Stage of each row:
[-253   24  -73 -173  280 -121  300 -309 -433 -110 -239  297  136   88
  217   14  -24   16  202  109  175  132  364   47  130  325  158  178
   -3 -437  148  227  -54  100 -119  203 -307] -> 21
[  52   24   28   86  -73  -20  -91 -103   -1  -26  -25  148  135   14
  133  213  -68  137 -124  -72   45   69   50  -38  -31   36  148  -15
  218  -22   -8  277   24  111  -50  -31  -94] -> 4
[ -41  -51   15  -67  107  -11    3 -159 -158 -143  -47   71   35   90
  -74  -64  -32   44  -13   36  -14   77   81   26   31  -92  -19  -53
   -6   -5  -32  149  -65  -42  -20   10    9] -> 17
[  -2  -86   27 -105 -295  -31  200  145  -33    1  -23  -14  -76  -21
   69   72  104  -47   97 -138   27 -141 -161    0  -40  181   33   51
  -46 -126   -7  -64  -57  101 -167   48  -39] -> 27
[ -42  146  117  131  -86 -130 -128  -98  -45  -42   43  108  -72 -125
 -136    5 -217  139  -24   73   49  135  152  -80  -50  -23  124   34
   89  -34  -62  166 -179   46  -17  -52 -158] -> 6
[ 138  -69  -74  -10  -10  160  -48  -45  105  -78  -37  165  265   76
  322  405  139  121 -149 -258   44  -10  -72   -8  -22  -21   72  -88
  281   38   66  188  202   22   19  -62   24] -> 2
[ -40  -12   25  -83   62  -32   16 -176 -177 -127  -28   96   38  114
  -51  -48  -58   62  -45   29  -15   74   53   40   35  -82  -11  -35
    6  -41  -19  196  -73  -12  -83   38  -44] -> 19
[ -95   26   61 -306   25  135  -38 -136 -265  -99 -186  257   59  248
    2  174  138  -92  169   21 -185   46  168   57   93 -118   10 -227
  -15  -91  -59   16  -18 -267 -154    2   82] -> 22
[-141   -1  127  -73  -90  -30  -36   -2 -166  -81  -96   30 -119 -106
 -144  -26   82   91  138   66  -84  -48  115   17   -3   46   54  -97
 -100  -80 -101  -16 -188  -66  -75   -7   -9] -> 24
[  67  -88   64    1  -78   51 -173  -32   21 -103   37   -3  -21  120
 -204  -30  -21  -20  -63   -3 -133   36  -42  -18  -32 -255  -69 -191
   27  212 -157   48  -55 -131   21 -118  220] -> 13
[ -66   44  -20 -113  184   53   38 -131  -84 -208   49   97  -31   31
 -137  -72   -7   44   69    9   26  106  109   21   23 -207 -114  -45
  -62  -16   33  -48  -98 -180   87  -16    1] -> 15
[  12   13   46   -3  151  -21   35  -63  -59 -124 -114  131   91 -213
  118  207  -10  127   75 -128  150   84  125  -97   -3   58  128   69
  139  -28   80   65  -25  -74  115  -72 -147] -> 5
[  19 -205  -18  113 -125 -111  -54 -187 -151   77 -179  141  230  318
  170  103 -103 -100 -105   78  -30   65  112  -29   12  230  235  -20
  238  -32 -140  454   99  273 -166   40   78] -> 10
[  95 -151  137  -53 -575  116  -63  391  186   35   68 -230 -253  -31
 -235   22  208 -107   69 -113 -234 -248 -297   -9 -137  -93  -81 -241
 -149  155 -227 -283 -109  -43 -146 -113  293] -> 30
[ -71   -7  107  -54 -289  -71   70  108  -76   -8  -15  -16 -161  -93
  -93  -19   38   19  111  -14  -29 -102  -49   -9  -46  118   47   -3
  -89 -109  -82  -50 -171   54 -153   17  -51] -> 26
[  44   14   20   90  -79  -20  -92 -113  -11  -14  -39  160  151   38
  152  225  -68  125 -128  -61   41   71   65  -37  -27   58  160  -17
  231  -37  -16  303   38  132  -67  -26  -89] -> 4
[-223  131  127  369 -135  -99 -401 -129   12  -37   67   -8 -137 -199
 -302 -133  -99  408 -135  335  -91   66  371   28 -109   38  178 -173
   14  -67 -232  280 -266  229    9  -31  -44] -> 5
[ -74  -83   70  -38 -406  -26  135  250    4   44  -12 -113 -223  -92
 -111  -41  119  -91  196    7  -47 -161  -52  -13  -86  195   40  -23
 -162 -141 -105 -198 -154  109 -159   24   38] -> 29
[ -25   32   28    6 -174  -42 -122 -200 -114  -45   89   92   23  282
  -97  -81 -121  106 -228  104 -125   56  -19  105   -1 -125   -6 -117
   43  -35 -120  365  -76  149 -239   69   -8] -> 20
[   9  -95   58  109 -299 -168  179  184   83  -45  123 -213 -169 -301
  -40 -121   22  213  -71 -146  145 -193 -290   -3 -112  210    8  178
  -81  -57    0   12 -177  282  -66   45 -147] -> 26
[ -39  -24  -21   13  -15  -30  -35 -150  -81  -65   13  118   40  183
  -61  -37  -90  -30  -24   72  -17   99  105    1    3  -55   18  -45
   57  -23  -67  156  -36   35  -40    5   45] -> 12
[ -61  -80   69  -57 -384  -17  144  248    7   30  -18  -99 -211  -92
  -92  -16  129  -91  194  -25  -41 -163  -70  -14  -83  183   35  -20
 -152 -133  -92 -204 -143   84 -150   18   33] -> 29
[  55   62   24   87  -85   33  -99  -44   61  -49   18  150   93  -60
  121  254  -28  141  -87 -117   56   45   36  -55  -51  -11  111  -33
  209  -11    9  163   18   40    4  -72  -84] -> 2
[ -22  351   40   59   46  100  -99   62  250 -245  332   67 -206 -442
 -196   87  -20  377  -12 -166  154   59   -2  -40 -114 -333 -143    6
   -8    9  132 -258 -216 -217  249 -146 -215] -> 1
[ -60  -53  -21  -15   74  -23    5 -148 -117  -85  -61  134   64  131
  -18    0  -46  -47   57   60   15  102  166  -16   17    7   45  -22
   55  -46  -37  109  -30  -12    9    3   34] -> 12
[  18  216   23  -43  106   97  -52  -29  119 -211  155  123  -45 -225
  -50  151    4  255  -14 -164  104   91   20  -26  -45 -258  -79  -15
   51   18  113 -102  -97 -202  158  -99 -145] -> 5
[ -64  119   54 -198   66   62   61  -34  -78 -211   69   77 -109 -107
 -115   -4   75  157   75  -99    9    3  -31   49   12 -199 -131  -43
 -108  -43   60 -125 -159 -213   12  -12  -93] -> 22
[  44  -78   68  -65   -6   49 -128  -91  -75 -133   -2   17    7  128
 -168  -41  -13   28  -80    2 -124   39  -28   20    2 -250  -73 -176
    0  154 -114  119  -59 -130  -28  -65  147] -> 17
[ -38   -3   55  -58 -307  -34   39   37  -59   -1   31   34  -79   67
  -23   21   40   36   -5  -32  -61  -89 -103   45  -34   73   28  -42
  -30 -107  -75   71  -97  113 -215   51  -30] -> 25
[  31   89   63   98  -68  -36 -105  -75   19  -58   27  117   38  -95
   24  153 -100  175  -93  -49   58   82   62  -55  -50  -27  112    2
  162   -9  -11  195  -61   51   -6  -60 -126] -> 4
[ 150  101    6  -59  -37   15   93  -20   21  -45    2  243  127  -54
  241  364 -101  -18   14 -286  174   89  -74 -131  -15  -15   90  122
  257  -29  140   63   73  -73    5  -87 -193] -> 1
[  22   57   30   51    9  -12  -58  -96  -10  -75  -20  147   86  -66
   82  181  -52  146  -54  -75   69   85   89  -49  -24    2  111    8
  162  -32   24  177  -19   26   15  -43 -116] -> 5
[  84  -40  -24 -225  166  -19  239 -118 -170 -133  -76  189   99  128
   90   94 -107 -206  140 -168  134  142  -21  -86   69  -87  -37  128
   75   -9  121   -5   26 -194   20  -20  -68] -> 14
[ -23   85   58  121  -44   12 -169  -68   29  -66    7  122   38 -122
   12  167  -23  217  -66   -6   22   58  145  -38  -53  -14  124  -73
  147  -28  -37  164  -54   43   25  -68  -82] -> 3
[-153  -79  107  -32 -331    2   57  246  -32   12  -74 -122 -263 -173
 -195  -64  186  -47  273   81  -96 -166   82   -8  -81  188   53  -99
 -216 -135 -154 -268 -208   26  -93   -5   85] -> 29
[  14  -58   61   90 -178 -169  152   87   39 -104  133 -169 -127 -288
  -46 -130  -28  274 -123 -153  157 -135 -275    8  -88  127  -12  180
  -55  -28   32   89 -179  233  -38   42 -188] -> 24
[  51   71   28  153 -112  -17  -85   -4  102  -44   73   98   38 -164
   73  199  -72  182  -97 -123  108   26    1  -76  -80   20  108   26
  194   -7   17  136  -26   89   41  -82 -126] -> 1
[  46 -241  -58 -183 -251  165  192  224   63  -33  -84  -53   40   74
  195  208  374  -78  100 -232  -56 -243 -219   59  -34  142  -30 -104
  -41  -50   -8 -163  103   26 -107   26  177] -> 28
[-126   47   57  168    5   11 -246 -113    5  -92   -7   63   -1  -99
 -110   30   21  272  -63  137  -54   58  261   19  -53  -15  110 -153
   59  -21 -116  169 -114   58   57  -44   13] -> 6
[-220  -25 -113  -82  287  -85  216 -294 -329  -91 -198  276  141  164
  136  -18  -59 -101  218  162  150  183  423    4   98  245  132  125
   31 -325   83  162  -15   63   -8  134 -143] -> 13
[ 133   41  109   75 -175   66 -263   -2  125  -62   73   50   26  -24
  -63  193  -34  162 -180 -110  -91   29  -81  -43  -77 -233   28 -171
  168  194 -108  147  -24  -60   -4 -143   71] -> 5
[ -18   13   -8   12   35   -4  -29 -114  -28  -95   10  127   56   46
    1   65  -40   55  -13  -13   38   85   92  -17  -10  -46   33  -18
   90  -19  -11  104  -27  -14   33  -24  -11] -> 9

Stage of each row:
[-678  -32   79  175  -84  -27  -99 -194 -108  -84   65 -317  199  188
  139  -36   40  -64 -101   57 -131  105  -43  -31 -171   79 -161 -359
 -225  219   60   68    9 -182   30 -139  118] -> 1
[ 330  -89  -68  213   99 -138   89  142  183  144  -20  -45 -267  170
   48 -310  327  164   73 -391   79 -236  321 -377  236    4 -128    8
  165 -203   21   51  -79  150 -248 -146 -120] -> 11
[ 347  -98  -96 -129 -183 -202   82  156   23 -520 -112 -109 -295 -109
 -249   47   95  128 -204   -1  -79  131   92    3  309  -18 -147  113
   95 -353  371  295 -107  428  239 -211 -118] -> 13
[-547   74  154  452   51  182 -298 -207  237 -121   86   92  115  142
  168  -49  197  -90   26 -243 -372  -54    1   58   78 -154 -244 -187
  -39  434  -46  -92   -6  188  118 -304  180] -> 26
[ 124  -73  -61  675 -139   56 -400  108  130 -565 -109   70   62 -117
 -237   38  149  -71  112  202  -42  136   67  324  283 -130 -335  246
   78  213  262  -90 -111  441  198 -180  255] -> 26
[-520  220 -159 -420  195  211  280 -277   67 -151  -99  150 -198   84
  388   53 -124   88 -471  -50 -407  -21  -45 -189 -332  121 -281 -111
 -308  285 -138  348  213   96   72 -187 -114] -> 7
[ 342  -80 -107  129   -2 -546  271  324   36 -362 -262 -457  132 -390
 -248 -136 -156  496  100  158  387  669  192   68 -230  477  268   38
 -136  171  -20  127  -26 -146   61  574  256] -> 5
[ 444   13   90  448   27 -339  130  308  183 -148 -285 -119  260 -354
 -309   58 -192  236  289  193  286  548  229  231  -45  269  439  278
  -64  538 -318 -165   57  154   96  537  363] -> 22
[  76  -28  317  246  -64  134 -106 -369 -296  307  251  132  409 -115
   77  210  -54 -136 -211   64  -74 -135 -185  385  227  126  309  119
 -295  427  -11 -326   87  131   50  173   41] -> 21
[ 167 -121 -198  -10 -171 -167   52  160  -78 -626 -213 -176 -189 -141
 -230   24   -2  153 -192  256   52  250   91   33   76   97 -327  148
  -28 -221  369  325  -38  252  151 -144   32] -> 8
[ 657   33   38 -124   14 -558  435  486  220 -245 -346 -319 -168 -257
 -230  -72  -77  494   80 -210  233  474  321 -106   39  193  370  129
   93   19 -150  158  -23  181   84  277   17] -> 12
[ 296  -39   16   91   10 -507  305  267  -24 -188 -242 -440  176 -312
 -154 -106 -171  459   55   84  365  577  187   54 -215  435  318   32
 -180  255 -102   60   27 -183    5  507  209] -> 5
[  32   21  452  341  -74  144 -183 -414 -290  313  235  140  481  -72
  127  225  -50 -134 -227   12  -85 -137 -166  466  276   68  286  175
 -344  593  -23 -409   88  123   73   68   61] -> 23
[  91  -44 -220  270  166   45   82   46   91  131  -91   34 -175  183
  157 -270  202   84   25  -98  114 -227  272 -347  -35   97 -302   54
    1    8  -70   61   38   32 -342  -74  -12] -> 7
[ 537  -18   11  591   19 -303  -20  328  190 -291 -243 -100  269 -431
 -317    0  -96  278  299  147  291  522  171  352   32  240  330  298
   -4  503 -164 -216  -22  205  126  535  385] -> 24
[-792   41   32    6   53   58 -104 -507    3  -96  268 -113  137  123
  308  -92   77   10 -350 -121 -385   17 -133  -16 -171  191 -169 -387
 -389  290  144  116  -25 -171  168 -112    5] -> 1
[ 212  -71  288  -50 -100  -74   37 -330 -257  199  310    1  250 -185
   -1  158  -14   17 -302  -96 -109  -48 -173  288  300  195  421    7
 -249  124  133 -154   -7  134  159  207  -92] -> 18
[ 349   48  331 -352  -96  -51  225 -187 -422  183  104  -93  125 -111
  220  191  -80  170 -506 -227  -42 -127 -164  255  243   79  281   81
 -259  120  125  -80   90  113   38  -28 -271] -> 10
[ -20 -120 -125   70 -172 -134   -2    8 -157 -488 -136 -200  -34  -92
 -162   28  -37   84 -209  321   63  232   49   73    8  156 -289   92
 -156  -79  332  244  -14  107  114 -100   77] -> 6
[ -19   44  113   60   47   78   63 -340 -351  268  114  -37  309  -15
  299   66 -107   36 -364  103   58 -108 -111  210  -84  264  121   75
 -438  440  -15 -174  121 -140 -106  179  -50] -> 3
[ 801   49 -174 -248   41 -463  452  465  189 -418 -315 -190 -206 -461
 -260   17 -140  506  -37  -76  162  514  169   55   14  268  400  198
   72  -17  -67  206  -23  316  209  465   -9] -> 13
[ 352 -290 -291  175 -199 -274  165  731  -82 -186 -254 -524 -116 -122
 -377  -78  168   87  483   27  348  213   89 -189   40  -46   81 -346
  524 -574  -19  154  -63  172 -191  238  175] -> 14
[  46  -71  337  268 -107  105 -151 -397 -298  271  290  107  392  -89
   36  192  -10 -155 -215   55  -84 -146 -172  374  293  115  262   96
 -285  344   72 -304   43  129   73  108   35] -> 21
[ 329  -30 -215  -21  -72 -152  163  264  176 -428 -252    2 -290  -98
 -286   86  -12   51  -18  176  -33  201  188  -91  115   17  -58  187
  112 -153   49  262   -9  466  167  -29    5] -> 16
[ 240  -17  404 -214 -113  -60  127 -321 -339  344  290  -36  214  -83
  118  197  -18   24 -395 -236 -128 -159 -179  242  336  105  462  -13
 -251  110   86 -166   32  128  110   73 -221] -> 16
[ -41 -112 -139  856  155  207 -344  -87  252  158  116  239   83  123
   15 -248  340 -147  299  -77  -12 -276  181  -84  163    7 -239   46
   93  239  -80 -240  -56  186 -219   16  233] -> 23
[-109 -118 -252  184 -158  -59  -96  -17 -147 -549 -115 -171   23  -99
 -159   46  -45    6 -180  472   49  239  -11  152  -66  179 -327   79
 -181   -1  336  204  -35  109  147  -16  129] -> 3
[ 408   81 -191  218   51 -374  260  391   64 -353 -429 -320  166 -328
 -167   31 -292  344   99  385  394  635  194  187 -353  374  269  242
 -182  509 -233   -2   67  -23   49  576  266] -> 1
[ 134  -99 -129  573 -109   52 -345  -22  110 -559  -23  144   82 -237
 -267   57   91  -43   17  271  -77  176   -2  361  244   38 -234  264
  -12  187  295  -46 -101  427  266    1  253] -> 24
[ 144   23  279 -276 -102   -9  178 -257 -481  129   96 -124  206 -111
  223  186 -133  129 -503  -55  -12  -59 -190  274  107  158  175   48
 -350  194  146  -54  119   -8   20   10 -175] -> 8
[ 107 -158 -178  516  133   21 -102  -50  289  204  136  161 -115  137
  -70 -275  330  -82  223 -130   -4 -243  265 -313  191   94  -93   -5
  112  -70  -53  -49  -87  188 -203   70   73] -> 18
[ 521  -23   57  -69  -29 -550  360  381   54 -288 -289 -398  -28 -309
 -205  -93 -106  515   18 -101  295  528  241   -5  -27  293  294   94
  -36   61  -27  145  -17   15   71  322   84] -> 9
[ 314  -96  -28 -132 -227 -267  118  241  -37 -566 -210 -226 -248 -109
 -265   67   35  181 -176   42    4  237  121    9  244  -23 -162  114
   78 -313  348  308  -73  352  216 -240  -63] -> 11
[ 144  -39 -180  880  198  274 -382  -55  272   80   77  330   61   68
   84 -230  343 -102  235 -114  -14 -317  159   36  198  -45 -279  178
   91  345  -58 -305  -65  277 -202    4  189] -> 25
[ 143  -23  319   -7  -65  143    3 -435 -347  427  324  153  284  -39
  148  224  -24 -146 -359  -46 -148 -293 -205  275  299  101  342   75
 -298  251   34 -258   81  160   29   90 -144] -> 18
[ 450  -55  224  751  -48 -491 -119  433  281 -301 -223 -335  304 -324
 -341 -137   52  355  464 -115  326  588  281  278  144  137  320  132
   97  472 -111 -272 -132   87  116  375  429] -> 26
[ 185  -21  375   -1 -118  117   26 -362 -420  441  257   85  336  -36
  114  284  -77 -164 -324   18  -72 -240 -198  317  289   75  394  106
 -287  277  -10 -285  111  152   12   89 -117] -> 18
[ 369  -85 -145  236  119 -123  109  196  268  137  -43    2 -294  153
  -26 -282  312  106  159 -327   64 -210  342 -406  211   -1  -65   13
  222 -221  -63   55  -82  226 -223  -55  -82] -> 14
[ 321   18  359 -246 -120   -2  184 -193 -381  346  160  -38  143  -26
  144  242  -47  -11 -370 -184  -75 -213 -148  202  307   11  385   38
 -176   87   21 -154   82  181   23   -7 -252] -> 15
[ 337  112  388  359  -82  236 -253 -264 -348  125  166  169  460 -181
  223  288  -44  -68 -295  -39  -81 -177 -269  705  345  -84  211  305
 -273  681   76 -514   68  270   95   16    2] -> 27
[ 627  -21   35 -100  -43 -527  376  419  148 -238 -247 -302  -70 -331
 -316    9 -104  396   94  -85  203  497  213    6   66  232  481   86
   77   -3 -117  116  -36  208  160  404   60] -> 15
[  88 -157 -457  608  -11  229 -160  378  -43 -193 -176   -8  147 -224
 -179   38   73 -144  424  349  181   68 -109  176 -117   -3 -131  -95
  291   70 -145 -107   64  287 -162  373  393] -> 23
[ 155 -134 -425  -29    0  -10  193  397 -112 -221 -203 -239 -166 -139
  -21  -93   88  154   97   22  151   56  -26 -144 -152   68 -182 -235
  239 -317   21  230   44  124 -190  170   66] -> 9
[ 312   29  324 -256  -88   23  157 -274 -346  322  214   36  125  -42
  164  225  -34   -6 -429 -190 -132 -237 -166  216  324   41  370   68
 -218  106   57 -142   66  208   60    0 -270] -> 15
[  45  -79 -164  862  161  252 -314  -52  247  167   28  309   50  155
   15 -196  293 -193  284   24   28 -306  226  -88  153  -27 -277  179
   89  291 -142 -251  -11  252 -255  -23  219] -> 23

Levels:
[ -77  -33 -237  -69 -101   31  308   44   35  -49   95    7  -66    1
  223   85 -138  231 -401  -98  -75  -18  -43  278 -157  109  167  -90
   38  -58 -199   19  -45 -134 -135  -51   26] -> 3
[-162   16 -223   77   -7   -5   79   49  121 -270  -47  -81  -58  173
  116  -31   84   77   -9  -61 -167  -16  138 -136  -78   96   48 -133
  115  -90  -48  100  -69  -11   27 -195   33] -> 8
[  -1  -66   -8  280   12 -107  -18  -15 -168   14   16   88  -28 -200
  -57  -49   15  -91  -93  -34  182 -190    4  317   77  126  -13  373
 -111   57   44 -133  166  188   82  -22  -90] -> 4
[  39   82  108  -25 -101   75    5   43   30   48   34 -145  -11  -84
  129  -15  -55   -4 -239  -28   70   73 -209  102  -21 -122  218  154
  -61  140  -94  -37  -34  -29  -48  -26   81] -> 11
[  -4   33   71  -80  146  242  -81    7  141  -12 -167  -18  171  503
  156  115   14   -3  222 -187  -72  137 -109 -469   61  120 -155 -126
  126 -127   34  100  274   38  172  151   98] -> 20
[ -59  -34  -62  -50  -55   56  -23 -129   37   70  201 -165  100   44
  154 -117   95   -3   35 -151 -155  -70 -182 -121  171  -63   94 -157
   64 -122   99  336  139  -21   16  103   19] -> 19
[ -83  -16 -246  129   89  -24   43  125   62 -174  -37  -17  -17  204
   83   46   44   68   32 -121  -64   36  145 -199  -54  185  -75 -119
   91  -96  -60  102   25  -16   36 -100   59] -> 4
[   1  -48  -61   31 -265  -59   -1 -150 -139   81  317 -178   17 -383
  116 -207   42   68 -256    0  -81 -216 -179  279  138 -144  278  124
   -3    5   -5  153    6   61  -52  -81  -64] -> 13
[-144  -64 -199   26 -265  -84  176 -180   -1  -74  310 -209 -110 -303
  183 -223  139   57 -276  -62 -162 -230 -101  360   42  -49  339   51
   30  -54   21  242  -89  -14  -61 -153 -109] -> 9
[  74  162  136   65  248   91  -87  261    8  -63 -245   14   10  282
  -56   96 -165 -145   10   37   84  261    9  -18 -121    2 -213  -67
  -39  119   80  -49    2    6 -122   -3  311] -> 1
[  46  -44 -135    6   78  133   33   47  -19  -64  -75   44   56  304
  122   94    6   87   41 -156  -48   50   19 -152  -43  279 -218  -50
  145 -151    9   95  173   70   86    0   60] -> 1
[-107  -47 -183   84  -18    6  173   13   28 -141  -36   48  -63   75
  123   41    7   98 -154 -103  -25  -82   52  123  -84  189   34   62
   40  -71  -83  -35   42   28   38  -87  -44] -> 5
[ -85   60   -9  -20   -7   95  252  120  120  -83 -174   75  -93  105
  160  160 -166  103 -358  -71  105   76  -70  221 -208   72  161  128
  -78   94 -226 -258  -35  -84  -55  -22   46] -> 6
[  82  149  183   11  125  182 -218  106   55 -117 -225 -128   60  338
   18  -12   39 -150  199    0  -30  206  -49 -314  -15  -12 -184   -6
   91   38  142   59   46  120   65  -73  223] -> 12
[   2   96   94  211  193  -37 -123  147   13  -73 -118  -74  -58   99
  -84  -55   59 -274  108  -31  124  116    6   26    2    7 -118   97
  -91  117  189   63   15   63  -22  -28  169] -> 4
[-126  -13 -149  216  -23 -180   33   -3  -29  -97  165 -129 -112 -212
   -8 -187  112 -119  -85  -23  -30 -134   38  262   52  -39  130   30
  -64   24  117  190  -72   10  -84 -121   11] -> 5
[ -51  -62  -99  -60 -206  -16   60 -159  -40  158  356 -179   62 -260
  180 -161   30   84 -224 -113 -118 -165 -259  148  174 -167  290  -78
  -15  -59   -7  290   55  -68  -84   83  -36] -> 17
[ -64  -42   15   52  -98  -33    8 -119  -71  141  194  -30  107 -200
   85  -76  -83   42 -171  -31  -17 -194 -169  186  178 -129  225   62
  -74    2  -40   25  176   24  -10  109  -55] -> 20
[ 100  -29   85  -58  -73  202   16  -22 -121  106 -124  172  159   78
  132  155 -205  218 -211  -53   80  -70 -156    9   11  107  -24  223
   30  -27 -206 -300  262  152  121   85  -38] -> 15
[  43  111   86  -26  200  170   -8  122  117  -88 -170 -112  -49  392
   73   32   57 -205  106 -128    6  267  -87  -77 -107  111 -206  -79
   47    7  212  199   22   -8  -37   18  244] -> 3
[ 102  130  145    7  183  125  -23  244   33   48 -190   15   21  222
   28  154 -188  -78 -111  -50  165  272 -110   -9 -114    7 -101   20
  -83  145  -38  -95   37  -52  -98   84  255] -> 1
[ -33    5 -139   84    2  -87    0   10    1  -16  240 -240  -68  -80
   64 -180  145 -135  -18 -103  -84   16  -70  115   60  -34   51 -129
   10  -22  192  423  -61  -63 -125  -48  117] -> 2
[  14  141  162  245  268  -26 -183  212   38  -91 -214  -60  -52  168
 -129  -23   46 -331  175  -15  177  184   26  -70   -8   -9 -166  120
 -119  167  192    2   15   74   -4  -21  214] -> 4
[ -73  -80 -158   80 -276  -91   73 -182 -143  -46  281 -116  -29 -361
  110 -208   54  118 -262   33 -146 -307  -49  370   87  -41  253  130
   48  -55   -9  102   -6  107  -20 -176 -126] -> 11
[  27   56   36   41  -62   38 -124    0  -13  -37   61 -182   29  -17
   68 -116   67  -51   -5  -12  -58   15  -94  -75   64  -84   66   33
   44   28   58  138    2   65    9  -92   87] -> 12
[  15  -15  -38  118   19  -33  -35   16 -125   23   69   -6   19  -80
  -10  -72  -24  -44  -70  -22   10  -75  -34  175   63   25  -50   39
  -24   -5   99   96   88   77  -54   -2   58] -> 0
[   5 -112  -20   99 -168  -25  -23 -182 -281  118  151  121  136 -300
   14  -97 -113  138 -200   42  -26 -368  -93  325  186  -11   68  206
  -16  -68  -26 -112  245  227   47   23 -145] -> 17
[ -34   83   16   72  -25   23  -65   28  -22 -159  -50  -94   -9   31
   19  -96  -11  -31  -37   87 -112  -18   36   55  -21  -57   15   -3
   61   23   63   21  -44   97  -33 -182  107] -> 11
[  81  -92    1   88 -199   20  -50 -114 -217  112  118   47  110 -256
   83  -34  -57  158 -210  -19   67 -243 -128  153  134   44  111  338
   -1   -6 -136 -161  210  202  127  -19 -144] -> 13
[ -21   94  156   21  126   97  -90   85   50   45 -127   16  140  196
   31   79 -166  -32    7   -8   31   79 -100 -144   58 -108   13  -46
  -49   62  -44  -92  161    3    5  122  140] -> 20
[  61  184  366  102  300  128 -289  186   49   59 -305   17  161  321
 -100   86 -147 -254  216   21  161  226 -106 -293   86 -144 -166   37
 -118  167   99 -142  203   77   41  171  256] -> 20
[  53  100  247   47  207  180 -162   99  -59    9 -329  179  181  320
  -57  134 -228  -45   94   53   66   65  -31 -135   28    8 -235   48
  -15   36   21 -265  266  174   70  110  158] -> 19
[ -11   30  164  218   47  -95 -204  -29 -205  108   40   52  131 -222
 -143 -123 -131 -126  -10  125   61 -198  -58  209  221 -196   21  136
 -139   97  108  -97  192  177  -27   67   37] -> 19
[  41  -31   57   80  -30   56  -73  -12 -188   95  -56  173  169  -63
    5   58 -202  142 -137   32   60 -166  -60   60  105    8  -23  163
  -29   -4 -127 -254  248  173   70   63  -30] -> 17
[ -38 -142 -171   58 -314  -40  148 -185 -123   36  259  -35   -3 -344
  197  -83   32  221 -348  -84  -19 -308 -118  314   75   81  305  296
   22  -58 -179  -43  101   93   90  -90 -230] -> 10
[-103  -44  -98   63 -173  -39  154 -105   25  -36  159 -118  -97 -198
  157 -109   99   18 -246 -105    0 -149 -121  286   12   15  269  188
  -39   10  -33   71  -13    4    6  -77 -101] -> 8
[ -52   -4  -93   91 -137  -58  -13  -24    8  -47  166 -182  -26 -163
  109 -126   91   21 -124  -50  -45  -78  -66   22   65  -65  221   77
    5   25  -49  125  -34    4    9 -115  -15] -> 10
[   0  108  268  -68   64  160    3   30   84  122 -114   -7   98  142
  101   90 -192  -64 -137  -33   91  104 -255   64   23 -141  121   70
 -109  124  -44 -137  156  -32  -25  183  124] -> 21
[  51   72   62   28   41  148 -148   47   -9 -136 -165  -54   74  258
   49   -1   17   -9  118    4  -78   71   13 -241   -7   69 -150   18
  132  -33   51   -2   87  157  100 -113  114] -> 12
[  18   40   71 -131 -105  133   63  -42  -27  104   62  -50   71  -37
  147  -12 -140   90 -260  -29  -50  -14 -240  154   18 -129  141  -30
  -11   13  -53   22   56  -20  -99   73   79] -> 16
[  85   78   56  -40   91  264  -92  155   46 -143 -348   90  135  475
  119  217 -121  158   62  -45   -8  175   37 -440 -113  193 -207   30
  162  -45 -176 -234  157  127  174  -66  123] -> 12
